(in the rows, 128 means zero)
Each row of numbers belongs to one of the things below and depends on some of the facts about them. Some rows are named. Which thing is each other row?

Some rows with their names:
Q25: [116 128 114 100 112 115 133 146 124 138 157 131 132 142 126 122 100 126
  98  94 116 140 142 142 123 144 125 109 145 174 110 131 139 137 137 144
 159 144 136 121 156 131 108 120]
Q627: [115 125 100 101 118 117 143 148 132 140 151 135 129 149 126 117 113 141
  93 101 112 143 152 147 129 141 133  98 145 165 119 131 138 140 142 151
 152 157 131 117 158 138 114 119]
Q511: [116 120 112 110 119 114 138 146 128 141 150 137 133 147 126 114 108 139
 100  95 119 141 144 143 123 136 122 114 148 167 117 136 140 144 140 137
 160 142 138 119 155 131 107 120]
Q467: [142 142 158 142 137 148 128 122 125  92 109 123 120 100 128 169 177  87
 172 174 121 110  89 117 125 137 119 149 111  73 123 112 104 101 131 110
 104 109 106 159  74 121 186 135]
Q362: [118 116  86  87 137 116 159 120 141 109 143 127 126 135 152 113 158 144
  70 130 128 131 156 140 127 150 191  66 140 120 137 107 127 102 142 174
 109 188 105  95 154 159 132 116]
Q509: [118 124 117 117 111 115 130 154 127 146 155 127 133 142 121 125 109 147
 105  90 115 138 157 145 136 131 120 114 133 171 120 142 144 152 131 132
 172 136 137 121 145 122 105 124]
Q583: [122 107 113 143 125 133 139 113 121 132  81 119 140 139 140 113 124 148
 135 126 155 111 180 126 123 109 141 138 126 113 144 130 132 120 114 141
 109 114 136 112 117 129 115 127]
Q272: [114  88 100 136 130 103 141 123 104 152 152 174 144 161 129  80 110 136
 102 119 121 101 153 137  85  99 108 116 156 158  95 162 149 150 136 119
 162 100 134 136 192 154 103 131]
Q179: [115 124 101 101 120 120 143 145 131 139 146 137 129 150 127 112 111 138
  94 103 117 145 146 144 125 142 130 103 150 164 119 131 136 137 145 150
 148 156 133 117 158 140 113 119]
Q416: [144 142 166 131 131 131 104 138 118  97 175 123 109  79 142 181 211 104
 148 140  97 105 113 135 146 135 128 120  91  95 100 130 123 118 117  97
 161 116  85 156  79 122 179 155]
Q458: [138 141 125 113 131 110 104 124 132 161 143 154 117 145 116  93  85 155
 112 105  97 148 114 145 134 125 117 117 138 176 117 137 139 166 142 147
 141 160 134 129 163 126  90 134]
Q211: [180 154 103 123 156  97 162 131 195 196 119 141 100 126  83  88  42 149
 134 132 153 176 118 155 179 127 105 160 140 137 150 122 135 179 134 110
 115 158 162  97 126 143 107 144]
Q726: [120 134 109 123 105 142 141 147 132 148 105 117 140 153 102 130  67 120
 134 119 137 145 146 128 127 132 113 134 135 159 137 130 131 129 126 143
 116 124 157 124 144 128 111 114]
Q510: [118 118 129 107 122 107 125 121 122 117 160 114 137 114 151 128 132 120
  96 104 138 115 146 127 122 139 158 110 129 141 123 120 139 112 118 139
 147 136 125 109 140 125 113 125]
Q167: [120 111 114 148 126 131 142 122 134 132 103 108 143 134 127 123 120 144
 126 134 159 120 155 114 132 117 144 134 124 110 161 125 129 120 116 127
 108 117 143 108 127 124 115 117]
Q436: [117 105 122 122 133 104 134 121 129 124 155 122 135 123 152 116 153 147
  91 107 139 116 153 130 129 129 156 107 133 127 132 127 139 127 125 130
 150 138 122 105 141 127 111 122]
Q664: [121 117 119 140 121 131 138 122 131 131 104 104 143 130 126 128 110 132
 127 131 159 119 153 114 129 121 144 133 122 117 155 123 129 114 112 132
 107 116 144 111 127 124 115 118]
Q532: [118 118 133 111 122 111 125 120 122 119 156 112 138 114 150 128 129 120
 100 104 142 116 144 126 121 137 155 114 129 139 124 121 139 112 117 136
 145 130 130 110 138 124 112 125]

Some facts about the things:
β: belongs to class; γ: uses; α: refers to
Q109: β 992; γ Q648
Q111: β 183
Q113: β 183; α Q393, Q448, Q538, Q510
Q119: β 992; γ Q442
Q127: β 833; α Q706, Q469
Q139: β 992
Q143: β 992
Q153: β 833; γ Q448
Q159: β 800; γ Q746
Q167: β 833; α Q109, Q349, Q175, Q771, Q712
Q17: β 800
Q175: β 183
Q177: β 992
Q179: β 800; γ Q139
Q183: β 183
Q19: β 992
Q190: β 992
Q192: β 183
Q195: β 992; γ Q582; α Q119
Q210: β 992; γ Q540, Q436; α Q447
Q211: β 183; α Q143
Q213: β 833; γ Q143
Q236: β 992; γ Q35
Q243: β 992
Q25: β 800; γ Q510
Q256: β 183; γ Q948
Q257: β 800; γ Q825
Q261: β 992
Q272: β 800; γ Q448; α Q983
Q280: β 833; γ Q404, Q345; α Q261, Q480, Q183, Q532
Q292: β 833; γ Q320, Q538, Q272
Q310: β 800; γ Q816, Q841
Q317: β 183
Q320: β 992; γ Q292
Q34: β 992
Q345: β 992; γ Q257, Q280; α Q385, Q629
Q349: β 800
Q35: β 833; γ Q587; α Q870, Q561, Q866
Q351: β 833; γ Q109, Q81; α Q349, Q243
Q360: β 800
Q362: β 833; γ Q400; α Q937, Q880, Q153, Q443, Q647
Q363: β 183; γ Q469; α Q416, Q923, Q192, Q859
Q37: β 800; α Q109, Q514
Q377: β 800; γ Q983
Q385: β 992
Q388: β 833; γ Q467, Q816
Q393: β 833; γ Q416, Q213
Q400: β 800; γ Q362
Q404: β 833; γ Q872, Q257
Q406: β 833; γ Q192; α Q619, Q532, Q558
Q410: β 833
Q412: β 833
Q416: β 992; γ Q706, Q213, Q195
Q431: β 800
Q433: β 183; α Q153, Q467
Q436: β 833; γ Q540; α Q416, Q561, Q514
Q442: β 833
Q443: β 183; γ Q236
Q447: β 833
Q448: β 833; γ Q948
Q458: β 183; γ Q591
Q467: β 992
Q469: β 183
Q473: β 992; α Q726, Q159
Q480: β 800; γ Q603
Q507: β 833; α Q25, Q34, Q990
Q509: β 800; γ Q393
Q510: β 833; γ Q25
Q511: β 800; γ Q983
Q514: β 800
Q516: β 800; γ Q880
Q523: β 833
Q525: β 992; α Q310, Q629, Q692
Q526: β 833; α Q480
Q532: β 833; γ Q726, Q25
Q538: β 183
Q54: β 992
Q540: β 833; γ Q410
Q558: β 833; γ Q511
Q561: β 800
Q57: β 800; γ Q442; α Q859
Q582: β 800; γ Q935; α Q410
Q583: β 833; α Q692
Q587: β 833; γ Q627; α Q404, Q388, Q532, Q866
Q590: β 183; γ Q974; α Q706
Q591: β 800
Q603: β 833
Q614: β 183; γ Q385
Q619: β 992; γ Q684
Q627: β 800; γ Q587, Q974
Q629: β 833
Q642: β 800; α Q726, Q561, Q538, Q891
Q647: β 183; γ Q431
Q648: β 183
Q664: β 833
Q672: β 992
Q674: β 992; α Q523, Q192, Q320, Q431, Q672
Q684: β 833; α Q17, Q388
Q685: β 833; γ Q410
Q692: β 183
Q7: β 992; γ Q436; α Q743, Q648, Q558, Q647
Q706: β 992
Q712: β 183; γ Q34
Q726: β 800
Q732: β 183; α Q995
Q736: β 833; α Q34, Q510, Q841
Q743: β 833
Q746: β 833
Q753: β 833; α Q706
Q764: β 800; γ Q179, Q400
Q771: β 833
Q798: β 992
Q8: β 992
Q81: β 992; γ Q243, Q648
Q816: β 992; γ Q388, Q841; α Q111
Q82: β 833
Q821: β 183; α Q190
Q825: β 833; α Q360, Q175
Q841: β 800
Q856: β 833; γ Q448; α Q447, Q388, Q995
Q859: β 833; γ Q292, Q538
Q862: β 992; γ Q891, Q816, Q841
Q866: β 800
Q870: β 992; γ Q261, Q684
Q872: β 992; γ Q825, Q257
Q880: β 992
Q891: β 992; γ Q862
Q9: β 800; α Q404, Q54, Q317, Q648, Q532
Q908: β 800; γ Q139, Q400; α Q923
Q923: β 992
Q935: β 183; γ Q393, Q582
Q937: β 800; γ Q183
Q946: β 992; γ Q614, Q712
Q948: β 992; γ Q964, Q859
Q957: β 800; γ Q664
Q963: β 833; α Q139
Q964: β 833; α Q109, Q706, Q317, Q25
Q974: β 183; α Q243, Q746, Q841
Q983: β 800
Q989: β 183
Q990: β 992; γ Q467
Q995: β 800; γ Q82, Q963

Which thing is each row?
No name comes twice in this set of rows, the named rows included.
[ 71 128 123 116 107 125 105 152 107 139  86  94  94 129 130 106 115 134
 130 126 173 137 141  81 160 140 173 142 149 106 119 135 118 132  55 161
 113 121 146 119 104 109 135  74] | Q410
[121 113 131 125 120 106 121 128 126 128 160 108 137 113 145 134 142 142
 102  99 134 112 163 131 138 127 151 112 116 139 133 129 145 128 113 126
 160 126 126 109 130 117 108 129] | Q213
[124 123 141 124 106 106 107 139 121 130 175  95 138 101 139 154 135 134
 107  87 124 107 173 133 151 130 151 108  99 150 129 130 152 128 100 126
 174 122 128 113 120 107 107 136] | Q393
[114 115 109 119 124 114 143 145 132 145 145 139 132 151 126 108 115 151
  99  98 121 142 146 142 127 130 119 115 149 160 124 140 139 151 144 132
 160 140 138 117 154 130 107 119] | Q57
[153 134 111 145 131 128 120 113 131 170  83 162 136 166  83  78  71 168
 139 125  99 133 146 152 124  94 114 126 130 159 143 144 138 162 142 152
 101 130 144 139 139 139 100 146] | Q821
[112 112 139 105 112  96 142 121 115 133 116 141 144 151 141 103  96 122
 113  79 109 118 146 155 104 150 112 139 164 174 102 119 142 143 162 163
 167 134 142 132 116 102 105 110] | Q310
[136 133 122 116 136 102 104 120 126 166 151 162 113 142 125  86  80 144
 113 117 104 139 109 136 126 122 109 122 142 171 102 143 140 170 135 137
 145 151 133 131 182 131  87 133] | Q256
[119 109 113 149 128 128 143 120 133 135 105 112 141 133 128 119 116 141
 127 139 161 117 154 110 128 116 140 137 126 109 155 129 129 122 114 123
 109 113 143 109 135 127 113 116] | Q964
[120 127 104 132 112 139 146 147 134 151 101 122 139 158 103 123  79 137
 131 123 136 145 150 129 129 125 111 135 138 151 143 134 130 138 130 137
 120 125 155 123 144 129 111 113] | Q591
[118 110 127 119 127 108 132 120 125 122 150 119 137 120 150 120 139 134
  98 107 142 116 148 127 125 131 154 114 132 132 131 125 139 120 121 132
 145 130 127 108 138 125 111 124] | Q685
[138 135 165 123 143 127 121 120 121  85 157 137 111  91 151 160 207  93
 143 152 108 107  86 130 122 145 127 128 119  87  98 117 115 108 138 105
 142 121  88 156  86 126 183 143] | Q990
[137 136 119 118 137 109 111 127 136 164 141 156 115 149 118  87  96 169
 107 109  95 149 119 147 139 121 119 112 139 168 123 140 139 174 147 146
 141 164 131 127 164 128  93 134] | Q590

The same things again, as new rows of numbers:
Some things and their rows:
Q211: [215 110  94 134 148 131 132 132 140 147 133 132 154 122 126 113 147 128
  98 140 128 107 159 141 112 106 138 139 102 141 134 144 129 137 168  94]
Q825: [204 104 106 129 168 149 110 114  85 149 123 157 138 126 130 107 150 198
 145 129 137 119 159 123  98  97  94 140 108 138 124 140 156 150 187 110]
Q674: [215  61  76 140 144 162 129 145 137 157 152 154 139 141 118 122 145 141
  75 141 107 105 108 147 135  77 139 140  94 156 145 151 131 156 158  95]
Q480: [154 121 134 149 143 120 103  98 150 149 108  71 103 122 119  99 125  74
  72 150 113  71 159 128  98  86 132 121 120 130 140 144 100 164 162 121]
Q511: [149 107 109 159 145 148 117 103 162 146 113  78 116 127 107  96 131  65
  87 146 122  67 148 121  98  86 130 119 106 123 133 147  99 162 161 115]
Q400: [126  68 104 107 158 179  82 151 168 123 118  58  96 130 123 103 133  18
  98 150 175  70 114 133  27  86 160 109  78 120 137  93  63 152 145 103]
Q388: [142 169 156 126 143 168  40  87 172 160 124 140 157 110 146  81 116 155
 119 183  94  89 213 153 104  99 146 167 105  89 136 137 118 137 173 111]
Q25: [128 110 122 146 141 103 111  96 179 143 111  67  99 126 132 102 129  86
 113 150 122  60 145 110  92  83 128 117 112 127 137 169 103 163 163 118]
Q54: [198 103 114 117 131  74 111 147 141 155 147 114 118 120 147 125 140 112
  65 146 112  96 162 147 127  82 132 138 121 159 150 142 152 160 164  99]
Q175: [199 116 111 127 149  64 117 125 148 141 129 133 134 116 149 115 152 134
 115 145 118  99 145 126 108 108 128 132 112 129 137 170 136 132 170  86]
Q458: [179 114  88 138 145 135 105 116 159 132 132 111 140 124 119 110 136 133
 101 147 128 105 168 133 102  95 117 145 102 123 131 144 129 137 162  83]
Q743: [202 148 126 120 162 107  85 127 113 155 117 135 144 118 133 117 142 152
  94 140 127  95 191 139 104 125 106 144 119 127 134 127 124 125 180 105]
Q177: [204  99  93 129 137 113 124 150 158 149 153 124 136 124 134 120 156 132
  72 139 117  89 151 145 128  80 145 133 103 129 143 155 153 152 162  90]
Q946: [169  95  80 136 133 127 109 123 184 137 154  98 126 132 123 119 140 139
  81 144 117  89 159 140 118  72 125 143 104 120 139 150 147 152 156  82]
Q516: [153 108 116 161 146 153 116 104 154 149 114  77 117 128 110  95 134  81
  85 146 120  70 145 125  99  87 138 118 105 122 133 144 105 161 164 119]
Q213: [161 152  81 143 150 133  84  98 141 142 123 121 157 136 113 112 136 192
 107 141 137  87 187 119 105 107  96 148  96 116 128 160 112 121 179  95]
Q558: [161 153 116 125 153 110  63  96 130 138 116 109 135 126 126 116 128 174
  99 148 130  90 203 133  97 112  87 153 120 120 133 125 115 126 172 102]
Q591: [186 108 127 152 149 143 133 124 147 164 116 102 124 119 117  97 154  69
  80 140 116  77 135 128 107  97 146 110 109 135 135 148 105 159 171 131]

Which thing is each row?
No name comes twice in this set of rows, the named rows included.
[173 118  93 132 121 119 101 125 170 140 148 111 122 131 130 122 126 142
  75 151 114  93 159 137 116  53 141 143 109 119 148 167 136 159 152  81] | Q870
[210 120 104 137 156 106 104 122 120 145 124 161 137 126 129 112 155 174
  71 155 106 101 120 133 109  97 142 133 109 112 143 175 116 126 158  77] | Q192
[161  63  65 157 146 187 112 122 117 118 158 106 110 134 114 102 140 181
  82 139 127 125 169 137 106  39 113 137 115 123 123 129 215 181 158  93] | Q345
[136 112 104 159 145 148 111 102 167 142 117  69 118 134 100 101 132  70
  86 151 131  70 145 119  92  91 131 117  99 134 132 149  88 158 162 121] | Q627
[233 127 117 145 132 192 107  90 185 145  93  95 131 123 108 125 114 212
 158 109 102  42 211 126 102  85  68 161 124  12 129 143 106 117 154  48] | Q448
[145 131  45 157 124 108 116 107 192 136 162  98 148 149 110 121 140 153
  62 145 128  94 156 124 146  82 111 141  92 161 138 185 134 148 165  91] | Q195
[201 105  98 125 144  94 114 151 159 148 152 110 129 121 133 121 159 106
  56 139 111  89 164 152 125  94 136 131 117 135 142 136 154 143 163  91] | Q880
[146 139  68 151 125  85  88 100 171 132 151 123 130 146 125 123 136 186
  54 159 110  87 133 120 134  63 132 140 107 135 149 208 120 145 154  82] | Q416
[167 131 154 145 143 135 128 115 181 169 116 105 127 103 144  81 154  50
 110 150 103  60 153 130 102  88 181 113 103  95 138 169 121 159 174 128] | Q841
[167  91  78 135 124 150 108 125 168 136 154  96 132 135 118 119 126 127
  76 147 124  98 170 143 119  67 123 147 103 135 143 146 137 159 153  86] | Q210
[168 108 102 138 155 181  89  97  77 134 121 130 128 134 104 101 112 212
 121 142 144 131 201 132  86  80  73 159 112 151 123 103 153 167 177 119] | Q280
[192  76 135 141 143 141 139 122 123 176 113  96 118 126 113 102 116  48
  90 141 121  99 148 134 113 101 124 125 104 199 140 126  95 190 176 156] | Q9

